Below is a small trained network, with its code and all its weights. Each question gives an input and a target symbol and asks what happens when units are switched off, that is, made to give their printed mean instead of their output.

import numpy as np


def w(rows, s, z=0):
    codes = np.array(rows[::2]) - 128.0
    scale = np.full(codes.shape[1], s)
    scale[-1] = z or s
    return codes * scale


def norm(h):
    return h / np.sqrt((h * h).mean(-1, keepdims=True) + 1e-5)


def f(y):
    return y / 2 * (1 + np.tanh(0.7978845608 * (y + 0.044715 * y**3)))


def softmax(a):
    e = np.exp(a - a.max(-1, keepdims=True))
    return e / e.sum(-1, keepdims=True)


def log_softmax(a):
    a = a - a.max(-1, keepdims=True)
    return a - np.log(np.exp(a).sum(-1, keepdims=True))


def net(x, mask):
    ids = ['ΦΨβγδζηπστ'.index(c) for c in x.split()]
    T = len(ids)
    res = E[ids] + P[:T]
    r = norm(res)
    for j in range(2):
        rows = slice(3 * j, 3 * j + 3)
        q, k, v = (r @ M[0][rows].T for M in (Q, K, V))
        z = softmax(np.where(np.tri(T) > 0, q @ k.T / 3**0.5, -1e9)) @ v
        o = O[0][rows]
        res = res + np.where(mask[j], z, o[:, -1]) @ o[:, :-1]
    y = f(norm(res) @ A[0][:, :-1].T + A[0][:, -1])
    res = res + np.where(mask[2:6], y, B[0][:, -1]) @ B[0][:, :-1]
    return log_softmax(norm(res)[-1] @ U[:, :-1].T + U[:, -1])


Q, K, V, O, A, B = {}, {}, {}, {}, {}, {}
E = w([
[105,113,150,23],'Φ',
[82,138,146,36],'Ψ',
[59,148,177,62],'β',
[133,80,103,59],'γ',
[78,132,158,102],'δ',
[133,160,130,11],'ζ',
[75,95,120,72],'η',
[101,156,201,40],'π',
[169,114,137,38],'σ',
[68,174,208,139],'τ',
],0.011)
P = w([
[157,128,89,186],'0',
[160,39,200,117],'1',
[88,159,131,100],'2',
[144,42,160,99],'3',
[93,167,120,105],'4',
[122,26,179,91],'5',
[92,177,118,108],'6',
[97,3,124,71],'7',
[79,180,117,110],'8',
[70,10,148,96],'9',
],0.015)
Q[0] = w([
[121,177,153,95],'H1',
[38,254,118,75],'H1',
[133,160,107,68],'H1',
[187,109,154,192],'H2',
[86,8,216,121],'H2',
[184,108,165,150],'H2',
],0.012)
K[0] = w([
[254,89,49,216],'H1',
[192,220,44,223],'H1',
[146,152,118,169],'H1',
[175,96,234,87],'H2',
[91,101,203,23],'H2',
[127,88,123,72],'H2',
],0.0093)
V[0] = w([
[94,9,71,181],'H1',
[206,159,154,187],'H1',
[224,39,81,128],'H1',
[131,116,102,174],'H2',
[131,147,132,144],'H2',
[150,192,28,195],'H2',
],0.015)
O[0] = w([
[100,65,66,182,150],'H1',
[114,251,54,141,60],'H1',
[147,91,15,83,163],'H1',
[86,165,137,176,72],'H2',
[98,118,126,142,103],'H2',
[69,153,174,95,2],'H2',
],0.012,0.0082)
A[0] = w([
[169,31,215,78,254],'N1',
[11,195,100,147,155],'N2',
[163,57,2,150,173],'N3',
[115,48,22,130,110],'N4',
],0.0096,0.0076)
B[0] = w([
[216,19,103,133,248],'N1',
[108,59,79,104,149],'N2',
[189,177,164,156,202],'N3',
[109,179,247,226,174],'N4',
],0.014,0.016)
U = w([
[239,146,138,160,111],'Φ',
[121,50,104,92,133],'Ψ',
[103,144,254,140,4],'β',
[120,167,42,209,121],'γ',
[37,110,69,131,148],'δ',
[145,171,62,33,93],'ζ',
[66,107,130,222,50],'η',
[178,229,178,97,126],'π',
[167,215,37,128,140],'σ',
[68,194,145,136,254],'τ',
],0.015,0.0052)

Each question gives the input, a string of symbols that net reads in full, and the target symbol t.
The units are the heads (3 rows each of Q, K, V and O) and the neurons (one row each of A and B). Each row of codes is followed by its name. A weight is (code - 128) times the scale printed after its matrix; where a second scale follows, it is the last column's (O, A, B and U).
mask holds one flag per unit, heads first, then neurons. A switched-off unit (its flag False) gives its mean, the last column of its rows in O or B, instead of its output. The means were averaged over made-up inputs and are rounded, as every weight is.
A unit's drop is (log p(t) with every unit on - log p(t) with that unit switched off) / (log p(t) with every unit on - log p(t) with every unit switched off).
The circuit of an input: a set's keep is (log p(t) with only the set's units on - log p(t) with every unit switched off) / (log p(t) with every unit on - log p(t) with every unit switched off). Starting from all 6 units, units are removed one at a time, each time the one whose removal leaves the highest keep (on an exact tie, the one counted first), for as long as the keep stays at least 0.8.
circuit, biggest first: the units of the circuit, biggest drop first
k most important neurons: the k neurons with the biggest drops, biggest first
heads that matter: for each layer, one digit per head in row order, 1 if its drop is at least 0.15 and else 0, layers parted by /
input π τ Ψ ζ γ, target π: circuit, biggest first : (H1)
input ζ γ β, target ζ: heads that matter : 10
input σ τ η ζ π σ σ, target σ: heads that matter : 10
input Ψ Ψ π Φ ζ τ η τ δ, target Ψ: circuit, biggest first : (H2, N4)
input Ψ Ψ π τ γ τ τ β ζ, target Ψ: heads that matter : 11
input Ψ Φ β β Ψ δ η η γ, target Ψ: circuit, biggest first : (H2, N3)
input δ Φ Φ, target δ: circuit, biggest first : (H2, H1, N2)
input η Φ β η Ψ γ τ β β, target η: circuit, biggest first : (H1, N4, N1)
input δ τ τ β π τ δ γ τ, target δ: heads that matter : 01
input ζ δ β β σ σ σ, target ζ: circuit, biggest first : (H1, H2, N4)
input γ σ ζ, target γ: circuit, biggest first : (H1, N4, N1)
input τ Φ Ψ π σ, target τ: heads that matter : 11
input ζ γ ζ γ Ψ γ Φ, target ζ: heads that matter : 10
input π γ γ γ β, target π: circuit, biggest first : (H1)
input η Φ ζ ζ δ ζ Ψ, target η: circuit, biggest first : (H1, N4, H2)
input ζ γ Φ η ζ ζ Ψ Ψ τ, target ζ: circuit, biggest first : (H1, N4, N3)
input δ σ β ζ ζ Ψ π Ψ Ψ, target δ: heads that matter : 01
input Ψ β τ β Ψ β η Ψ Φ, target Ψ: heads that matter : 01
input τ σ τ τ Ψ β Ψ, target τ: heads that matter : 10
input ζ γ γ, target ζ: circuit, biggest first : (H1, H2, N1, N3)
input β Ψ σ, target β: heads that matter : 11
input ζ π Ψ β π β β η δ, target ζ: 3 most important neurons : (N1, N4, N3)
